Below are the code and all the weights of a small trained network. Each question names an input and a target symbol and asks about switching units off, where a switched-off unit gives its printed mean instead of its output.

import numpy as np


def w(rows, s, z=0):
    codes = np.array(rows[::2]) - 128.0
    scale = np.full(codes.shape[1], s)
    scale[-1] = z or s
    return codes * scale


def norm(h):
    return h / np.sqrt((h * h).mean(-1, keepdims=True) + 1e-5)


def f(y):
    return np.maximum(y, 0)


def softmax(a):
    e = np.exp(a - a.max(-1, keepdims=True))
    return e / e.sum(-1, keepdims=True)


def log_softmax(a):
    a = a - a.max(-1, keepdims=True)
    return a - np.log(np.exp(a).sum(-1, keepdims=True))


def net(x, mask):
    ids = ['αβδεθλξτφ'.index(c) for c in x.split()]
    T = len(ids)
    res = E[ids] + P[:T]
    u = 0
    for l in range(2):
        r = norm(res)
        for j in range(2):
            rows = slice(2 * j, 2 * j + 2)
            q, k, v = (r @ M[l][rows].T for M in (Q, K, V))
            z = softmax(np.where(np.tri(T) > 0, q @ k.T / 2**0.5, -1e9)) @ v
            o = O[l][rows]
            res = res + np.where(mask[u + j], z, o[:, -1]) @ o[:, :-1]
        u += 2
        y = f(norm(res) @ A[l][:, :-1].T + A[l][:, -1])
        res = res + np.where(mask[u : u + 8], y, B[l][:, -1]) @ B[l][:, :-1]
        u += 8
    return log_softmax(norm(res)[-1] @ U[:, :-1].T + U[:, -1])


Q, K, V, O, A, B = {}, {}, {}, {}, {}, {}
E = w([
[124,153,159,91],'α',
[205,65,128,211],'β',
[44,66,141,133],'δ',
[217,125,182,121],'ε',
[155,177,148,143],'θ',
[132,2,146,127],'λ',
[143,111,206,95],'ξ',
[167,162,86,56],'τ',
[161,107,38,135],'φ',
],0.0046)
P = w([
[81,79,56,253],'0',
[252,130,108,22],'1',
[207,121,108,16],'2',
[180,115,97,20],'3',
[161,121,94,13],'4',
[163,108,79,15],'5',
[150,94,81,23],'6',
[142,103,83,26],'7',
[145,91,75,23],'8',
[145,80,76,31],'9',
],0.0016)
Q[0] = w([
[169,62,33,2],'0.h0',
[113,176,150,210],'0.h0',
[189,164,176,141],'0.h1',
[231,106,148,144],'0.h1',
],0.0054)
K[0] = w([
[72,213,94,254],'0.h0',
[157,124,154,68],'0.h0',
[199,99,171,138],'0.h1',
[164,85,189,183],'0.h1',
],0.0063)
V[0] = w([
[172,167,87,161],'0.h0',
[78,192,139,252],'0.h0',
[94,136,137,147],'0.h1',
[85,161,206,192],'0.h1',
],0.004)
O[0] = w([
[4,180,131,157,176],'0.h0',
[5,4,94,105,60],'0.h0',
[176,94,94,122,60],'0.h1',
[201,88,85,39,8],'0.h1',
],0.0027,0.0017)
A[0] = w([
[187,183,149,185,128],'0.n0',
[255,56,145,116,57],'0.n1',
[162,186,60,247,109],'0.n2',
[223,157,84,153,92],'0.n3',
[161,135,24,60,62],'0.n4',
[80,195,127,72,124],'0.n5',
[40,90,172,124,253],'0.n6',
[138,134,221,77,4],'0.n7',
],0.0034,0.0025)
B[0] = w([
[79,123,165,99,207],'0.n0',
[118,224,147,64,214],'0.n1',
[208,159,152,78,184],'0.n2',
[96,178,185,142,199],'0.n3',
[181,104,120,228,169],'0.n4',
[177,122,133,63,184],'0.n5',
[177,198,185,101,254],'0.n6',
[254,89,105,203,167],'0.n7',
],0.0042,0.0022)
Q[1] = w([
[154,180,96,170],'1.h0',
[41,70,77,227],'1.h0',
[108,124,50,156],'1.h1',
[253,155,145,91],'1.h1',
],0.0064)
K[1] = w([
[123,105,194,113],'1.h0',
[82,255,184,80],'1.h0',
[151,113,195,103],'1.h1',
[82,173,118,185],'1.h1',
],0.0074)
V[1] = w([
[106,203,137,105],'1.h0',
[136,144,186,254],'1.h0',
[137,177,4,108],'1.h1',
[208,92,62,104],'1.h1',
],0.0051)
O[1] = w([
[128,199,134,50,125],'1.h0',
[183,195,77,200,1],'1.h0',
[92,128,3,127,134],'1.h1',
[224,74,20,68,239],'1.h1',
],0.0039,0.00064)
A[1] = w([
[38,86,52,95,143],'1.n0',
[73,86,103,100,99],'1.n1',
[114,188,66,241,248],'1.n2',
[72,158,109,6,82],'1.n3',
[144,47,190,111,122],'1.n4',
[11,205,89,112,147],'1.n5',
[142,151,254,122,245],'1.n6',
[197,159,107,138,53],'1.n7',
],0.0037,0.0017)
B[1] = w([
[39,141,89,211,140],'1.n0',
[128,173,108,167,135],'1.n1',
[2,124,152,153,149],'1.n2',
[27,123,103,104,167],'1.n3',
[120,120,73,165,166],'1.n4',
[99,143,53,129,142],'1.n5',
[60,94,83,174,254],'1.n6',
[153,152,83,162,157],'1.n7',
],0.0035,0.0045)
U = w([
[152,147,209,109,158],'α',
[129,150,25,114,195],'β',
[132,114,56,224,129],'δ',
[132,8,108,103,1],'ε',
[177,114,144,233,81],'θ',
[139,150,119,52,194],'λ',
[172,87,197,125,147],'ξ',
[33,133,152,168,155],'τ',
[86,238,154,137,55],'φ',
],0.011,0.0045)

Each question gives the input, a string of symbols that net reads in full, and the target symbol t.
The units are the heads (2 rows each of Q, K, V and O) and the neurons (one row each of A and B). Each row of codes is followed by its name. A weight is (code - 128) times the scale printed after its matrix; where a second scale follows, it is the last column's (O, A, B and U).
mask holds one flag per unit, layer by layer, with each layer's heads first. A switched-off unit (its flag False) gives its mean, the last column of its rows in O or B, instead of its output. The means were averaged over made-up inputs and are rounded, as every weight is.
A unit's drop is (log p(t) with every unit on - log p(t) with that unit switched off) / (log p(t) with every unit on - log p(t) with every unit switched off).
The circuit of an input: a set's keep is (log p(t) with only the set's units on - log p(t) with every unit switched off) / (log p(t) with every unit on - log p(t) with every unit switched off). Starting from the 12 units with the biggest drops (on a tie, the unit counted first), units are removed one at a time, each time the one whose removal leaves the highest keep (on an exact tie, the one counted first), for as long as the keep stays at least 0.8.
circuit, biggest first: the units of the circuit, biggest drop first
unit that matters most: the unit with the biggest drop
top k neurons: the k neurons with the biggest drops, biggest first
top k neurons in layer l: the k neurons of layer l with the biggest drops, biggest first
which heads matter: for each layer, one digit per head in row order, 1 if its drop is at least 0.15 and else 0, layers parted by /
input ξ φ δ ξ λ, target λ: which heads matter => 10 / 00
input φ τ τ λ, target β: which heads matter => 00 / 01
input β θ ε ε ξ, target θ: which heads matter => 00 / 10
input φ φ φ φ β ξ, target β: circuit, biggest first => [1.h1]
input β φ δ, target δ: top 2 neurons => [0.n1; 0.n4]
input θ δ α α, target τ: which heads matter => 10 / 01
input α α τ λ δ, target ε: circuit, biggest first => [0.h0; 0.h1; 1.h1]
input τ ξ δ, target φ: circuit, biggest first => [0.h0; 1.h0; 0.h1]
input θ ξ λ φ ε, target τ: circuit, biggest first => [0.h0; 1.h1; 1.n6]
input β β β ξ δ φ, target δ: top 3 neurons => [0.n4; 1.n2; 0.n5]
input θ δ τ, target τ: circuit, biggest first => [0.h0; 1.h1]
input α ξ ξ ε φ ξ, target ε: circuit, biggest first => [0.h0; 1.h0; 0.h1; 1.h1]
input α ξ θ τ δ β θ, target τ: which heads matter => 10 / 10
input α α τ ξ λ τ ξ, target ε: unit that matters most => 1.h0
input α β θ τ β, target ε: top 2 neurons => [0.n1; 0.n4]
input λ ξ θ α, target θ: circuit, biggest first => [1.h0; 0.n1]
input λ ξ φ δ, target δ: top 3 neurons in layer 0 => [0.n6; 0.n0; 0.n3]
input φ φ θ, target β: top 2 neurons => [0.n2; 0.n6]
input α θ δ δ λ τ τ, target ε: circuit, biggest first => [0.h0; 1.h0; 0.n4]
input α β δ, target ε: unit that matters most => 0.h1
input τ φ ε, target φ: top 2 neurons => [0.n3; 0.n0]
input θ ξ θ ξ, target τ: top 2 neurons in layer 1 => [1.n6; 1.n4]
input θ ε ξ ε φ β, target τ: top 4 neurons => [0.n6; 0.n1; 1.n6; 0.n7]
input φ δ θ β φ θ, target β: top 2 neurons => [0.n6; 0.n2]
